Each row has a name. Each question is about the rows just above it.

[115 115 173 100 101 116 135  98 159 114 163 166 113 108 152 176 106 119
 109 150 167 157 165 104 125 123 118 154 173 158 102 174 110]  K142
[143 116  81 106  99 127 123 106  80 108 110  53 119 114 126  71 101 146
 115  69  89 116  68 106 150 152 138 101  90  99 106  87  89]  K204
[110 107 149 127 138 121 129 127 138 120 137 151 123 118 134 148 118 108
 122 137 144 137 141 118 117 112 115 138 147 138 123 141 116]  K971
[127 119 185 117 117 117 144 113 169 114 177 181 115 112 164 191 121 125
 120 155 177 169 175 110 132 119 118 162 186 171 117 188 119]  K5
[145 141  86 164 160 143 123 166  93 135 102  85 148 147 115  80 154 141
 154  97  93 108  86 156 140 136 139 106  89 100 161  87 143]  K159
[111 107 148 116 123 112 128 116 146 128 138 162 116 122 128 160 113 107
 116 137 141 132 155 119 114  99 109 133 146 139 117 154 120]  K585
[108 109  70  98 163 138 110 174  81 153  82  73 151 158  93  68  70 108
 156  87  76  88  75 163 137 119 119  86  73  83 163  72 123]  K183
[110 116  67 174 171 142 107 182  78 157  77  67 155 163  92  59 146 113
 161  90  74  86  70 172 114 127 126  88  67  81 170  63 136]  K647
Whose row is [111 107 148 116 123 112 128 116 146 128 138 162 116 122 128 160 113 107
 116 137 141 132 155 119 114  99 109 133 146 139 117 154 120]?
K585
Whose row is [127 119 185 117 117 117 144 113 169 114 177 181 115 112 164 191 121 125
 120 155 177 169 175 110 132 119 118 162 186 171 117 188 119]?
K5
Which row holds [143 116  81 106  99 127 123 106  80 108 110  53 119 114 126  71 101 146
 115  69  89 116  68 106 150 152 138 101  90  99 106  87  89]?
K204

[228 206 164 102] -> K116
[164 102 191 183] -> K95
[195 228 198 182] -> K366
[118 211 170  68] -> K428
[228 228 142  73] -> K515
[183 223 133 182] -> K477
[101 222 172  43] -> K807
Shared by K477 and K95:
[183]
Which value is in both K366 and K477?
[182]
Whose row is [118 211 170  68]?
K428
Which value is in both K515 and K116?
[228]

[141 116 126 121 129 140 136  63 114 101 104  97 171 115 115 185 130 130
 117]  K129
[113 129 147 130 122 118 115 147 122 149 147 126 118 150 133 132 127 124
 139]  K822
[140 131 131 121 162 128 104 165 108  62 149 108 117 139 122  51 133 129
 106]  K154
[113 154  98 107 127 109 169 169  97 154 130 108 105 161 130 151 115 118
 161]  K254
[127 129 148 121 142 135 159 108 131 176 141 119 199  97 145 108 124 156
  84]  K60
[113 138  98 128 127 109 169 169  97 154 130 108 105 161 130 151 115 118
 161]  K691
[127 155 118 119 125 115 122 145 107 114 108  87 109 123 160 111 108 121
 157]  K96
[ 92 159 119 135 129 106 134 204 105  98 134 132 209  97 121 162 125 165
  97]  K323
Whose row is [113 154  98 107 127 109 169 169  97 154 130 108 105 161 130 151 115 118
 161]?
K254
The one value in K154 and K254:
[108]
Which row holds [ 92 159 119 135 129 106 134 204 105  98 134 132 209  97 121 162 125 165
  97]?
K323
Whose row is [127 129 148 121 142 135 159 108 131 176 141 119 199  97 145 108 124 156
  84]?
K60
The row with [127 155 118 119 125 115 122 145 107 114 108  87 109 123 160 111 108 121
 157] is
K96
Which value is in both K254 and K154?
[108]

[104  46 124  50 118  56 108 154  69  90 150 182  75] : K632
[105  55 160  47 212 201  92 193 211 142  61  93  45] : K924
[ 51 148 105  57 116  72  76  72  74 117 143  49 144] : K569
[138 168  93 116  69  95 146  72 146  97 136 119 108] : K163
[ 74 135 121 103  66 148 140 185 131 203 201 130  98] : K278
[160  52 141  54  62 111 122 106 201 191 211 116 113] : K904
[ 56 202  73 148 186  64 134  55  84  60 106 190  52] : K429
[181 137 147 183 180  45  45 204 173 101  58  88 203] : K226
[169  61 129 183  56 171 151  92  56  78 134 195 109] : K655
[122  79 123 125  88  50 122 125  95  77 211  77 168] : K282
[166  88 207  84 165 109  56  74  92  91  88 101 175] : K26
Which value is in both K632 and K26?
[56]
Which value is in both K924 and K282?
[211]
Shared by K924 and K429:
[55]
Shared by K278 and K429:
[148]
Whose row is [160  52 141  54  62 111 122 106 201 191 211 116 113]?
K904
Shared by K278 and K226:
[203]

[140 152 116 167 132 123 155  81 103 188 100 149 155 142 123 107 145 135
 136 150 130 154 156 107] = K658
[ 83 117 129 116 160 171 189 136 137 116 148 104 136 126 151 167 149 136
 131  84  90  77 127 189] = K11
[140 152 112 167 131 123 155  89 103  85 100 149 155 142 123 107 145 130
 136 150 120 130 156 107] = K952
[ 83 117 129 116 160 171 189 136 137 116  84 104 136 126 151 122 168 130
 136 150 130 130 156 107] = K555
Whose row is [ 83 117 129 116 160 171 189 136 137 116 148 104 136 126 151 167 149 136
 131  84  90  77 127 189]?
K11
Where do [140 152 112 167 131 123 155  89 103  85 100 149 155 142 123 107 145 130
 136 150 120 130 156 107] appear?
K952
Which row holds [140 152 116 167 132 123 155  81 103 188 100 149 155 142 123 107 145 135
 136 150 130 154 156 107]?
K658

[113 136 129 131 131 106 130 129 119 124 139  91 132 102 115 126 128 132
 125 121 126 120 128 123 125  98 126 133 131 144 123 150 143 135 129 117
 122 132 132 120 127 131 129 125 132 122 125 142 114 157 120 132 123 127
 111 102 140 115 117 159 113 126] : K298
[119 115 136 131 124 148  96 127 118 157 144  80 136 152 119 139 130 168
 107 121 142  91 125 141 114 129 149 150 146 169 114 130 140 181 145 115
 123 149 142 101 120 132 110 127 103 110 129 127  68 164  98 135 128 131
 111 102 173  95 117 100  94 110] : K895
[112 139 128 131 130 157 131 129 118 126 142 130 133 133 118 136 129 158
 124 125 128 121 127 123 125 155 127 135 132 145 124 120 142 137 131 116
 121 133 134 122 129 130 131 128 130 121 125 140 115 129 121 132 122 126
 111 102 139 115 114 130 113 125] : K13
Where do [112 139 128 131 130 157 131 129 118 126 142 130 133 133 118 136 129 158
 124 125 128 121 127 123 125 155 127 135 132 145 124 120 142 137 131 116
 121 133 134 122 129 130 131 128 130 121 125 140 115 129 121 132 122 126
 111 102 139 115 114 130 113 125] appear?
K13
Which row holds [119 115 136 131 124 148  96 127 118 157 144  80 136 152 119 139 130 168
 107 121 142  91 125 141 114 129 149 150 146 169 114 130 140 181 145 115
 123 149 142 101 120 132 110 127 103 110 129 127  68 164  98 135 128 131
 111 102 173  95 117 100  94 110]?
K895
Whose row is [113 136 129 131 131 106 130 129 119 124 139  91 132 102 115 126 128 132
 125 121 126 120 128 123 125  98 126 133 131 144 123 150 143 135 129 117
 122 132 132 120 127 131 129 125 132 122 125 142 114 157 120 132 123 127
 111 102 140 115 117 159 113 126]?
K298

[156 165 134 155 118 187] : K396
[209 134 146 164 123 153] : K33
[165 106 119 165 155  70] : K484
The one value in K33 and K396:
[134]
Which value is in both K396 and K33?
[134]
Which row holds [156 165 134 155 118 187]?
K396

[179  96 131 127 144 173 153  38 180] : K2
[177  93 140 137 136 208  38 124 102] : K931
[154  66 138 110  95 180  37 179 152] : K234
[153  38 124  97 125 157 112 142 143] : K110
The row with [154  66 138 110  95 180  37 179 152] is
K234
Shared by K931 and K2:
[38]
Shared by K2 and K931:
[38]
The row with [177  93 140 137 136 208  38 124 102] is
K931
[179  96 131 127 144 173 153  38 180] is in which row?
K2

[146 129  52 158] : K207
[ 78 126 158 166] : K693
[157 129 158  78] : K225
Whose row is [157 129 158  78]?
K225
The one value in K207 and K693:
[158]
Whose row is [146 129  52 158]?
K207

[120 152 110 144 122  95 145 140 116 157 128 180  60  76 154 134 100 104
 116 139 103  99 143 103 110 134 106  77 106 106 116 145  98 136 153 111
 112] = K814
[139  89 100 103  70 137 131  91 121 140 156  78 155 118 127  98 125 116
 149 137 143 107 164 135 104 131 119 113 160 176 106  70 130 129 143  95
 122] = K105
[156 139 123 143 160 128 133 163 161 123 124 165  74 128 125 183 138 100
 119 103 105 162 126 130 133  89 157  96  92 138 134 137 128 116 127 155
 195] = K845
[123 125 145 110 107 136 177 178  99 148 102 113 178 173 140 103  83 120
 117 163 164 132 104 152 123  95 154 167  93 139 137 137 133 134  95 128
 212] = K411
[123 125 145 110 107 136 117 108  99 148 102 113 178 134 140 165  83 120
 117 163 164  96 133 125  94 154  61 177 135 105 140 137 126 137 101 121
 111] = K109
Whose row is [156 139 123 143 160 128 133 163 161 123 124 165  74 128 125 183 138 100
 119 103 105 162 126 130 133  89 157  96  92 138 134 137 128 116 127 155
 195]?
K845
Where do [123 125 145 110 107 136 117 108  99 148 102 113 178 134 140 165  83 120
 117 163 164  96 133 125  94 154  61 177 135 105 140 137 126 137 101 121
 111] appear?
K109
Whose row is [120 152 110 144 122  95 145 140 116 157 128 180  60  76 154 134 100 104
 116 139 103  99 143 103 110 134 106  77 106 106 116 145  98 136 153 111
 112]?
K814

[158 173 127 150 128 191 208 108  73] -> K960
[131 139 119 109 132 115 137 122  69] -> K14
[114 208 134 137 132 209 145 119 167] -> K645
The one value in K645 and K960:
[208]
Whose row is [114 208 134 137 132 209 145 119 167]?
K645
Shared by K960 and K645:
[208]

[ 44 141  89 151 127 142 149 137 135 113 143 140 141 120 106  76 140 126
 105 125 218 156 132 121 128] = K868
[114 119 108 145 154 123  96 135 143 129 126 121 139 139 118 141 121  88
 122 110 124 112 112 168 124] = K751
[135 121 130 103 125 131 117 133 136 143 116 133 128 134 130 134 138 121
 135 131 122 124 134 123 132] = K395
[127 137 122 121 146 117 125 138 140 138 134 143 133 138 121 155 146 108
 144 119  96 107 133 152 131] = K151
[128 125 136 134 131 144 126 119 113 119 124 117 129 137 128 126 127 134
 131 140 137 138 112 105 117] = K147
[107 136  97 141 156 130 104 151 123 158 116 143 130 145 115 180 153  82
 136 126 105 129 128 157 119] = K512
[ 95 116  99 136 125 129 107 139 124 147 113 124 122 141 121 188 137  94
 142 136 149 130 108 127 128] = K85
[140 190 131 115 186 135 102 130 152  99 118 120 112 127 119  74 125 115
 125 128 103 108 125 192 117] = K452
[ 55 136  67 128 134 135 164 131 129 122 161 122 118 131  99 149 132 205
 124 156  64 125 156 155 131] = K747
Where do [107 136  97 141 156 130 104 151 123 158 116 143 130 145 115 180 153  82
 136 126 105 129 128 157 119] appear?
K512
Whose row is [128 125 136 134 131 144 126 119 113 119 124 117 129 137 128 126 127 134
 131 140 137 138 112 105 117]?
K147
Whose row is [ 95 116  99 136 125 129 107 139 124 147 113 124 122 141 121 188 137  94
 142 136 149 130 108 127 128]?
K85
Whose row is [114 119 108 145 154 123  96 135 143 129 126 121 139 139 118 141 121  88
 122 110 124 112 112 168 124]?
K751
Whose row is [ 55 136  67 128 134 135 164 131 129 122 161 122 118 131  99 149 132 205
 124 156  64 125 156 155 131]?
K747

[130 121 117 125 127 123 137 132 120 126 116  79 129 118 128 125 129 126
 127 129] -> K575
[127 129 128 122 128 131 128 127 119 127 127 127 129 128 126 119 129 128
 126 133] -> K520
[126 127 129 120 135 132 128 128 135 127 125 130 126 126 127 121 127 125
 125 129] -> K345
[125 126 117 117 112 117 129 124  71 111 167 121 137  85 134 121 111 149
 127 119] -> K206
[157 115 119 128 142 176 128 141 134 127 123 122 127 128 142 175 125 125
 120 103] -> K435
[128 128  49 122 125 133 128 121 120 126 123 125 126 132 129 120 141 129
 161 122] -> K91
Which row holds [125 126 117 117 112 117 129 124  71 111 167 121 137  85 134 121 111 149
 127 119]?
K206
Whose row is [157 115 119 128 142 176 128 141 134 127 123 122 127 128 142 175 125 125
 120 103]?
K435
Whose row is [127 129 128 122 128 131 128 127 119 127 127 127 129 128 126 119 129 128
 126 133]?
K520
Which row holds [128 128  49 122 125 133 128 121 120 126 123 125 126 132 129 120 141 129
 161 122]?
K91

[123 127 132 123 127 131 124 129 127  95] : K247
[123 127 132 123 127 131 132 129 130 129] : K593
[121 104 207  44 130 123 174 123 154 132] : K431
[124 104 207  44 130 123 174 125 126 131] : K689
Whose row is [123 127 132 123 127 131 124 129 127  95]?
K247
Whose row is [123 127 132 123 127 131 132 129 130 129]?
K593
Which row holds [121 104 207  44 130 123 174 123 154 132]?
K431

[142  99 174 126 139 145 127 137 101  96 138 121 127] = K172
[117  86 143  98 108 126 128 121  50  90 170 145 112] = K273
[117  86 143  98 108  98 128 121 125  90 138 145 112] = K388
[138  99 174 126 131 145 125 137 101  96 138 170 114] = K914
Whose row is [138  99 174 126 131 145 125 137 101  96 138 170 114]?
K914
Whose row is [142  99 174 126 139 145 127 137 101  96 138 121 127]?
K172
Which row holds [117  86 143  98 108  98 128 121 125  90 138 145 112]?
K388

[159 179  26 147 174 162 113 103] : K957
[ 26 161  87 159 156 105 123 158] : K777
[160 179  26 147 159 108 113  78] : K440
Which row holds [160 179  26 147 159 108 113  78]?
K440
Whose row is [ 26 161  87 159 156 105 123 158]?
K777
Whose row is [159 179  26 147 174 162 113 103]?
K957

[129 151  88 168  93 111 126 167 108 184 166  67 155 140 106 122 104  84
 148 164 140  78 171  93 137 134 152 118  96] = K659
[143 136 124 128 119 126 131 144 119 124 139 126 117 132 116 131 125 127
 128  79 126 173 134 110 130 122 124 122 131] = K418
[ 56  90 138 142 171 129 106  52 170 156  78 120 186 103 172 111 132 123
 159  70 138 143 107 204 120 158 159 156 100] = K474
[ 74  85 161 113 181 141 112  47 173 115  67 159 155 100 179 119 146 152
 115  62 129 172  85 207 118 158 137 156 127] = K715
[131 136 113 141 113 121 127 143 120 148 141 107 135 133 120 125 119 113
 135 142 133 110 144 113 133 130 135 124 117] = K707
Shared by K659 and K707:
[148]
Whose row is [ 74  85 161 113 181 141 112  47 173 115  67 159 155 100 179 119 146 152
 115  62 129 172  85 207 118 158 137 156 127]?
K715

[ 57 123  88 124] = K221
[123 127 137  58] = K788
[ 58 179  89 170] = K614
[ 58 179  89  89] = K848
The one value in K614 and K788:
[58]
Shared by K221 and K788:
[123]
Shared by K848 and K788:
[58]
Which value is in both K788 and K848?
[58]
[123 127 137  58] is in which row?
K788

[158  80 146 121 156 139]  K620
[116 137  54 141 129 113]  K624
[109 119  54  93 116 142]  K909
[117 113  53 153 114 146]  K902
Shared by K902 and K620:
[146]
Which value is in both K902 and K624?
[113]
Where do [109 119  54  93 116 142] appear?
K909
Shared by K624 and K902:
[113]

[123 116 121  57  72 108 134 116 116 107 160 105 112  71 121 155  85 132
 117 176 116 178 106  94] : K930
[123  54 141 124 134  52 149 136 140  54 141 102 144  79 148 132 136 148
  81 126  46 152  59 130] : K269
[178 170 152  95 165 183 101 140 133 179 141  77  71 132 137 122 121 118
 152 123 179 154 181 114] : K94
[ 89 133 132 208 114 105 106 150 164 118 149 196  57  94 156 168 195  81
 132 151 133 128 128 183] : K491
[123  54 141 124 134  52 149 136 140  54 141 102 144  79 148 132 136 148
  81 126  46 152  59 130] is in which row?
K269
Whose row is [ 89 133 132 208 114 105 106 150 164 118 149 196  57  94 156 168 195  81
 132 151 133 128 128 183]?
K491

[111 137 137 122 139 128  63 136 101] : K125
[202 122 140 130 116 111 110  90 140] : K289
[114 121 210 140 133 201 141 136 139] : K4
Which value is in both K4 and K289?
[140]
Whose row is [111 137 137 122 139 128  63 136 101]?
K125
The one value in K289 and K4:
[140]
The row with [202 122 140 130 116 111 110  90 140] is
K289

[112 111 111 115 118 139 202  88 117 145 117 149 134 135 200 125 118 114
  77 105 134 138 161 136 131 119 124 122 135 148 179 156 116 132 125 147
 128 132 157 125 106 135 123 160 147]  K74
[112 111 111 115 118 139 202  88 117 145 117 149 134 135 200 125 118 155
  77 105 134 138 161 136 131 119 124 122 135 148 179 156 116 132 125 147
 128 132 157 125 106 135 165 108 127]  K19
[118 116 152 119  92 109 136 112 109 136  87 116 108 113 127 113 119 124
 131 129 126 153 103 139 148 189 141 137 132 137 102 111 112 131 140 107
 113 104 104 121 144 120 171 134 105]  K680
[119 134 150 124 153 169 117 151 168  99 131 145 114 162  97 131 157 126
 130 131  98 129 115 125 138 107 122 140 146  98 125 120 129 126 123 133
 148 129 113 134 118 120 120 151 161]  K866
Where do [119 134 150 124 153 169 117 151 168  99 131 145 114 162  97 131 157 126
 130 131  98 129 115 125 138 107 122 140 146  98 125 120 129 126 123 133
 148 129 113 134 118 120 120 151 161] appear?
K866

[157  51 137  85] : K382
[119 135 148 135] : K63
[ 94 119 161 107] : K554
[147  95  95 106] : K498
[149  81 133  95] : K439
[147  94  95 135] : K734
Shared by K63 and K554:
[119]
Which value is in both K439 and K498?
[95]
Shared by K554 and K63:
[119]
The one value in K498 and K439:
[95]
Shared by K439 and K734:
[95]
Which value is in both K734 and K63?
[135]

[124 171 145  92 107]  K80
[122 135 139 123 119]  K506
[145  53 131 171 146]  K905
[124 171 145  92 170]  K44
[166 150 131 171  81]  K472
[120 131  81 138 150]  K367
[123 171 145 171 107]  K752
[120 116 140  80 106]  K169
[165 123 149 118 111]  K839
Shared by K905 and K367:
[131]
Which row holds [145  53 131 171 146]?
K905
Shared by K80 and K472:
[171]
Which value is in both K506 and K752?
[123]

[110  68 102  91 176 173 143 169 177]  K89
[154  86 130 150  96 116  74  77  86]  K220
[110 159 121 135 158 100 186 146 121]  K338
[185  64 146 190  83 114  53  54  69]  K55
[ 90 127 124 153 134  87 196 161 110]  K253
[181  71 148 185  77 119  51  60  79]  K231
[158 143 150 101 135 143 117 114 100]  K403
[110  69 121 135 158 100 185 160 150]  K505
Shared by K55 and K403:
[114]
Shared by K220 and K505:
[150]
Which value is in both K505 and K253?
[110]
Shared by K231 and K55:
[185]

[115 105 148 132 153 137 124 141  66 146 134 184 123 134 138  41 222 175
 117  65 136 156 140 123 147 120 129 121 108 155  86 142]  K335
[133 128 116 122 112 118 136 111 161 125 133  88 129 124 126 170  93 131
 133 126 111 110 125 131 115 131 129 138 133 114 144 120]  K639
[128 156 138 126  95 137 128 121 141 131 123 119 128 119 135 132 122 122
 137 138 137 112 121  99 109 134 130 131 132 173 144 112]  K227
[140 168 143 121 110 133 133  80 168 103 135 104 125 117 143 150 228 182
 124 146  66 109 111 129 107 133 137 133 138 181 127 118]  K918
[133 146 116 122 112 118 136 111 138 125 133  88 129 124 126 170  93 131
 133 156 111 110 125 131 115 131 129 138 133 114 127 123]  K876
The row with [133 128 116 122 112 118 136 111 161 125 133  88 129 124 126 170  93 131
 133 126 111 110 125 131 115 131 129 138 133 114 144 120] is
K639
Whose row is [115 105 148 132 153 137 124 141  66 146 134 184 123 134 138  41 222 175
 117  65 136 156 140 123 147 120 129 121 108 155  86 142]?
K335
[140 168 143 121 110 133 133  80 168 103 135 104 125 117 143 150 228 182
 124 146  66 109 111 129 107 133 137 133 138 181 127 118] is in which row?
K918
Whose row is [128 156 138 126  95 137 128 121 141 131 123 119 128 119 135 132 122 122
 137 138 137 112 121  99 109 134 130 131 132 173 144 112]?
K227

[152 152 163 183] -> K152
[154 152 184 139] -> K969
[150 162 151 151] -> K757
[152 152 163 183] is in which row?
K152
Shared by K152 and K969:
[152]
Which value is in both K969 and K152?
[152]
Whose row is [154 152 184 139]?
K969

